Here is a tiny trained network, its code and every weight. The questions are about switching its units off for an input and a target symbol, where a switched-off unit gives its printed mean instead of its output.

import numpy as np


def w(rows, s, z=0):
    codes = np.array(rows[::2]) - 128.0
    scale = np.full(codes.shape[1], s)
    scale[-1] = z or s
    return codes * scale


def norm(h):
    return h / np.sqrt((h * h).mean(-1, keepdims=True) + 1e-5)


def f(y):
    return y / 2 * (1 + np.tanh(0.7978845608 * (y + 0.044715 * y**3)))


def softmax(a):
    e = np.exp(a - a.max(-1, keepdims=True))
    return e / e.sum(-1, keepdims=True)


def log_softmax(a):
    a = a - a.max(-1, keepdims=True)
    return a - np.log(np.exp(a).sum(-1, keepdims=True))


def net(x, mask):
    ids = ['βδεηθλμξπτφψω'.index(c) for c in x.split()]
    T = len(ids)
    res = E[ids] + P[:T]
    r = norm(res)
    for j in range(3):
        rows = slice(3 * j, 3 * j + 3)
        q, k, v = (r @ M[0][rows].T for M in (Q, K, V))
        z = softmax(np.where(np.tri(T) > 0, q @ k.T / 3**0.5, -1e9)) @ v
        o = O[0][rows]
        res = res + np.where(mask[j], z, o[:, -1]) @ o[:, :-1]
    y = f(norm(res) @ A[0][:, :-1].T + A[0][:, -1])
    res = res + np.where(mask[3:7], y, B[0][:, -1]) @ B[0][:, :-1]
    return log_softmax(norm(res)[-1] @ U[:, :-1].T + U[:, -1])


Q, K, V, O, A, B = {}, {}, {}, {}, {}, {}
E = w([
[85,101,92,109],'β',
[79,128,62,127],'δ',
[96,172,109,126],'ε',
[91,67,7,122],'η',
[56,164,129,83],'θ',
[89,129,162,203],'λ',
[56,115,74,129],'μ',
[63,160,92,151],'ξ',
[107,136,155,195],'π',
[131,98,163,160],'τ',
[98,108,184,96],'φ',
[149,104,119,162],'ψ',
[129,123,136,149],'ω',
],0.016)
P = w([
[156,127,138,94],'0',
[5,80,101,209],'1',
[144,130,101,148],'2',
[137,181,214,143],'3',
[43,55,104,128],'4',
[159,125,106,148],'5',
],0.021)
Q[0] = w([
[62,70,145,96],'H1',
[131,47,81,123],'H1',
[136,68,164,119],'H1',
[43,107,103,85],'H2',
[205,184,52,89],'H2',
[139,155,45,183],'H2',
[5,74,111,149],'H3',
[101,195,234,178],'H3',
[134,138,76,250],'H3',
],0.014)
K[0] = w([
[85,167,147,126],'H1',
[90,151,110,171],'H1',
[66,96,139,168],'H1',
[102,207,165,83],'H2',
[104,88,9,110],'H2',
[114,166,41,189],'H2',
[123,207,232,113],'H3',
[194,154,131,35],'H3',
[175,183,112,188],'H3',
],0.015)
V[0] = w([
[145,123,153,63],'H1',
[182,104,180,96],'H1',
[219,216,219,123],'H1',
[160,86,185,152],'H2',
[93,48,101,242],'H2',
[206,155,146,174],'H2',
[107,70,121,148],'H3',
[219,239,71,189],'H3',
[4,146,172,155],'H3',
],0.014)
O[0] = w([
[53,141,160,113,84],'H1',
[81,190,169,154,72],'H1',
[80,121,191,180,2],'H1',
[49,155,113,37,162],'H2',
[114,6,95,126,154],'H2',
[70,180,83,150,159],'H2',
[107,41,122,131,114],'H3',
[123,253,42,208,113],'H3',
[140,84,242,184,181],'H3',
],0.013,0.0062)
A[0] = w([
[94,161,53,68,25],'N1',
[91,181,250,159,255],'N2',
[133,69,81,197,154],'N3',
[110,66,96,109,75],'N4',
],0.016,0.0032)
B[0] = w([
[160,95,70,184,190],'N1',
[187,54,98,155,254],'N2',
[4,135,131,154,231],'N3',
[106,117,220,67,188],'N4',
],0.014,0.0089)
U = w([
[182,81,173,118,131],'β',
[153,86,166,167,67],'δ',
[185,196,139,165,238],'ε',
[182,88,139,94,122],'η',
[244,124,167,181,106],'θ',
[40,141,196,100,129],'λ',
[147,105,191,124,169],'μ',
[114,112,171,229,1],'ξ',
[83,187,139,122,217],'π',
[132,92,64,54,82],'τ',
[154,130,165,8,147],'φ',
[196,133,78,102,132],'ψ',
[151,173,61,115,136],'ω',
],0.015,0.0036)

Each question gives the input, a string of symbols that net reads in full, and the target symbol t.
The units are the heads (3 rows each of Q, K, V and O) and the neurons (one row each of A and B). Each row of codes is followed by its name. A weight is (code - 128) times the scale printed after its matrix; where a second scale follows, it is the last column's (O, A, B and U).
mask holds one flag per unit, heads first, then neurons. A switched-off unit (its flag False) gives its mean, the last column of its rows in O or B, instead of its output. The means were averaged over made-up inputs and are rounded, as every weight is.
A unit's drop is (log p(t) with every unit on - log p(t) with that unit switched off) / (log p(t) with every unit on - log p(t) with every unit switched off).
The circuit of an input: a set's keep is (log p(t) with only the set's units on - log p(t) with every unit switched off) / (log p(t) with every unit on - log p(t) with every unit switched off). Starting from all 7 units, units are removed one at a time, each time the one whose removal leaves the highest keep (on an exact tie, the one counted first), for as long as the keep stays at least 0.8.
units of the circuit, in order: the units of the circuit, biggest drop first
most important unit: the unit with the biggest drop
top k neurons: the k neurons with the biggest drops, biggest first
which heads matter: for each layer, one digit per head in row order, 1 if its drop is at least 0.15 and else 0, layers parted by /
drop of u: that unit's drop, to one decimal
input ω ε λ ψ, target π: units of the circuit, in order => (H3 H1)
input τ ψ β ψ, target λ: which heads matter => 111
input ε θ ω θ π, target θ: units of the circuit, in order => (H2 N3)
input δ ω φ ξ τ, target ξ: which heads matter => 101
input π τ η λ ξ, target λ: units of the circuit, in order => (N2)
input λ ψ τ, target τ: which heads matter => 111
input μ ψ μ ω τ, target ω: units of the circuit, in order => (H2 H3 H1)
input ξ τ ξ δ, target θ: which heads matter => 000
input λ η ξ ε τ, target ε: units of the circuit, in order => (H3 H2 N3)
input β λ π ω π, target ω: units of the circuit, in order => (H2 H1 H3)
input ξ ψ ω η, target θ: which heads matter => 011
input δ β η ξ ξ ξ, target ξ: which heads matter => 011
input β τ μ ξ, target φ: which heads matter => 001
input λ ω ψ ξ, target θ: most important unit => N2
input τ ω τ φ, target λ: which heads matter => 111
input ω ξ ε ξ, target π: which heads matter => 101
input ξ ξ τ φ τ, target φ: units of the circuit, in order => (H1 H3 H2 N2)
input ξ τ λ φ, target θ: which heads matter => 000
input ω η η θ τ, target θ: which heads matter => 011
input τ β θ, target θ: units of the circuit, in order => (H2)
input ξ τ τ ξ ε, target ξ: which heads matter => 101
input ω τ τ, target τ: units of the circuit, in order => (H2 H3)
input τ λ μ φ ξ, target φ: which heads matter => 111
input π τ τ λ τ, target λ: which heads matter => 001
input η τ φ τ ξ λ, target λ: which heads matter => 010
input ξ θ ε φ ε, target φ: top 2 neurons => (N3 N2)
input η π π ω, target τ: units of the circuit, in order => (H3)
input ξ ω ω ω, target θ: top 2 neurons => (N2 N3)
input τ μ λ ψ, target λ: drop of H2 => 0.8
